Below are the code and all the weights of a small trained network. Each question names an input and a class and asks about switching units off, where a switched-off unit gives its printed mean instead of its output.

import numpy as np


def w(rows, s, z=0):
    codes = np.array(rows[::2]) - 128.0
    scale = np.full(codes.shape[1], s)
    scale[-1] = z or s
    return codes * scale


def f(y):
    return np.maximum(y, 0)


def log_softmax(a):
    a = a - a.max(-1, keepdims=True)
    return a - np.log(np.exp(a).sum(-1, keepdims=True))


def net(x, mask):
    res = np.array(x, float).reshape(1, 3) / 4 @ E
    y = f(res @ A[0][:, :-1].T + A[0][:, -1])
    res = res + np.where(mask, y, B[0][:, -1]) @ B[0][:, :-1]
    return log_softmax(res[-1] @ U[:, :-1].T + U[:, -1])


A, B = {}, {}
E = w([
[237,182,137,202,166,111],'x0',
[185,192,52,76,88,83],'x1',
[116,84,137,127,161,5],'x2',
],0.011)
A[0] = w([
[224,193,153,191,144,103,117],'neuron 1',
[138,165,2,118,101,92,64],'neuron 2',
[179,159,30,96,35,82,166],'neuron 3',
[186,144,69,84,123,106,229],'neuron 4',
[65,126,103,79,76,141,84],'neuron 5',
[154,176,115,191,209,92,251],'neuron 6',
[35,162,94,52,123,101,198],'neuron 7',
[130,111,166,125,107,68,85],'neuron 8',
[170,74,167,88,127,31,254],'neuron 9',
[130,199,5,19,110,56,103],'neuron 10',
[78,48,129,67,72,140,70],'neuron 11',
[96,105,141,136,138,18,80],'neuron 12',
[127,138,127,131,115,224,111],'neuron 13',
[157,211,113,119,48,236,203],'neuron 14',
[92,110,126,53,83,129,112],'neuron 15',
[117,182,107,129,111,221,99],'neuron 16',
[98,52,202,212,168,156,65],'neuron 17',
[223,155,88,167,206,160,62],'neuron 18',
[168,154,75,62,85,129,119],'neuron 19',
[74,144,150,97,52,122,59],'neuron 20',
[77,85,96,43,104,148,86],'neuron 21',
[207,184,176,168,144,106,59],'neuron 22',
[131,168,136,118,103,188,62],'neuron 23',
[91,119,106,106,244,25,96],'neuron 24',
[105,85,253,126,214,165,221],'neuron 25',
],0.0098,0.0082)
B[0] = w([
[167,73,152,93,158,118,216],'neuron 1',
[105,194,163,138,74,81,189],'neuron 2',
[82,206,167,114,129,93,247],'neuron 3',
[87,175,136,112,152,122,235],'neuron 4',
[196,72,156,114,160,55,176],'neuron 5',
[127,86,139,82,200,125,242],'neuron 6',
[156,49,135,76,205,162,227],'neuron 7',
[150,102,74,211,67,2,152],'neuron 8',
[78,114,75,122,149,97,251],'neuron 9',
[78,167,183,97,58,127,249],'neuron 10',
[168,89,174,114,153,41,188],'neuron 11',
[128,82,83,206,83,98,187],'neuron 12',
[96,107,61,184,78,59,177],'neuron 13',
[94,144,90,161,191,46,247],'neuron 14',
[203,83,168,111,200,94,181],'neuron 15',
[115,93,33,215,87,68,179],'neuron 16',
[93,220,211,126,69,64,204],'neuron 17',
[195,55,164,114,134,109,184],'neuron 18',
[105,180,148,109,107,94,195],'neuron 19',
[164,108,168,162,138,102,155],'neuron 20',
[178,66,138,103,138,102,188],'neuron 21',
[175,98,150,143,132,106,179],'neuron 22',
[126,73,99,182,45,67,151],'neuron 23',
[105,58,64,195,49,50,200],'neuron 24',
[38,197,169,91,121,114,251],'neuron 25',
],0.0085,0.012)
U = w([
[110,108,6,200,76,94,114],'0',
[86,188,201,120,85,127,81],'1',
[210,87,161,114,167,123,105],'2',
[79,143,71,102,188,152,249],'3',
[147,112,59,121,110,201,98],'4',
[171,138,131,149,63,168,98],'5',
],0.014,0.011)

Each question gives the input, the list of numbers given to net, and the class t.
The units are the neurons (one row each of A and B). Each row of codes is followed by its name. A weight is (code - 128) times the scale printed after its matrix; where a second scale follows, it is the last column's (A, B and U).
mask holds one flag per neuron, in row order. A switched-off neuron (its flag False) gives its mean, the last column of its row in B, instead of its output. The means were averaged over made-up inputs and are rounded, as every weight is.
A unit's drop is (log p(t) with every unit on - log p(t) with that unit switched off) / (log p(t) with every unit on - log p(t) with every unit switched off).
The circuit of an input: a set's keep is (log p(t) with only the set's units on - log p(t) with every unit switched off) / (log p(t) with every unit on - log p(t) with every unit switched off). Starting from the 12 units with the biggest drops (on a tie, the unit counted first), units are removed one at a time, each time the one whose removal leaves the highest keep (on an exact tie, the one counted first), for as long as the keep stays at least 0.8.
circuit, biggest first: the units of the circuit, biggest drop first
most important unit: the unit with the biggest drop
top k neurons: the k neurons with the biggest drops, biggest first
drop when u is switched off: that unit's drop, to one decimal
input [5,6,-2], class 1: circuit, biggest first => neuron 3
input [-1,-2,3], class 3: circuit, biggest first => neuron 10; neuron 18
input [0,-2,3], class 3: top 2 neurons => neuron 16; neuron 13
input [1,-2,1], class 3: top 3 neurons => neuron 10; neuron 3; neuron 2
input [2,1,3], class 3: top 4 neurons => neuron 16; neuron 13; neuron 6; neuron 23
input [2,-4,4], class 0: top 3 neurons => neuron 10; neuron 3; neuron 24
input [-1,2,-3], class 3: top 4 neurons => neuron 24; neuron 12; neuron 8; neuron 17
input [-7,1,8], class 0: top 4 neurons => neuron 24; neuron 12; neuron 9; neuron 8
input [6,5,-5], class 2: top 2 neurons => neuron 18; neuron 1
input [-2,-8,8], class 0: top 2 neurons => neuron 24; neuron 12
input [-8,2,-8], class 0: top 3 neurons => neuron 16; neuron 13; neuron 14
input [1,-2,-1], class 3: top 2 neurons => neuron 10; neuron 3
input [-4,-3,4], class 0: top 3 neurons => neuron 24; neuron 6; neuron 12
input [-2,7,5], class 1: circuit, biggest first => neuron 10
input [-8,-6,7], class 2: top 2 neurons => neuron 11; neuron 7
input [6,-7,6], class 1: top 4 neurons => neuron 17; neuron 25; neuron 16; neuron 14
input [8,-3,-8], class 0: top 3 neurons => neuron 16; neuron 13; neuron 14
input [2,-3,-4], class 0: drop when neuron 16 is switched off => 0.2
input [2,5,-1], class 1: drop when neuron 10 is switched off => 0.1
input [-6,-3,0], class 2: drop when neuron 17 is switched off => 0.0
input [7,1,-8], class 0: drop when neuron 16 is switched off => 1.1
input [0,3,-5], class 0: most important unit => neuron 16
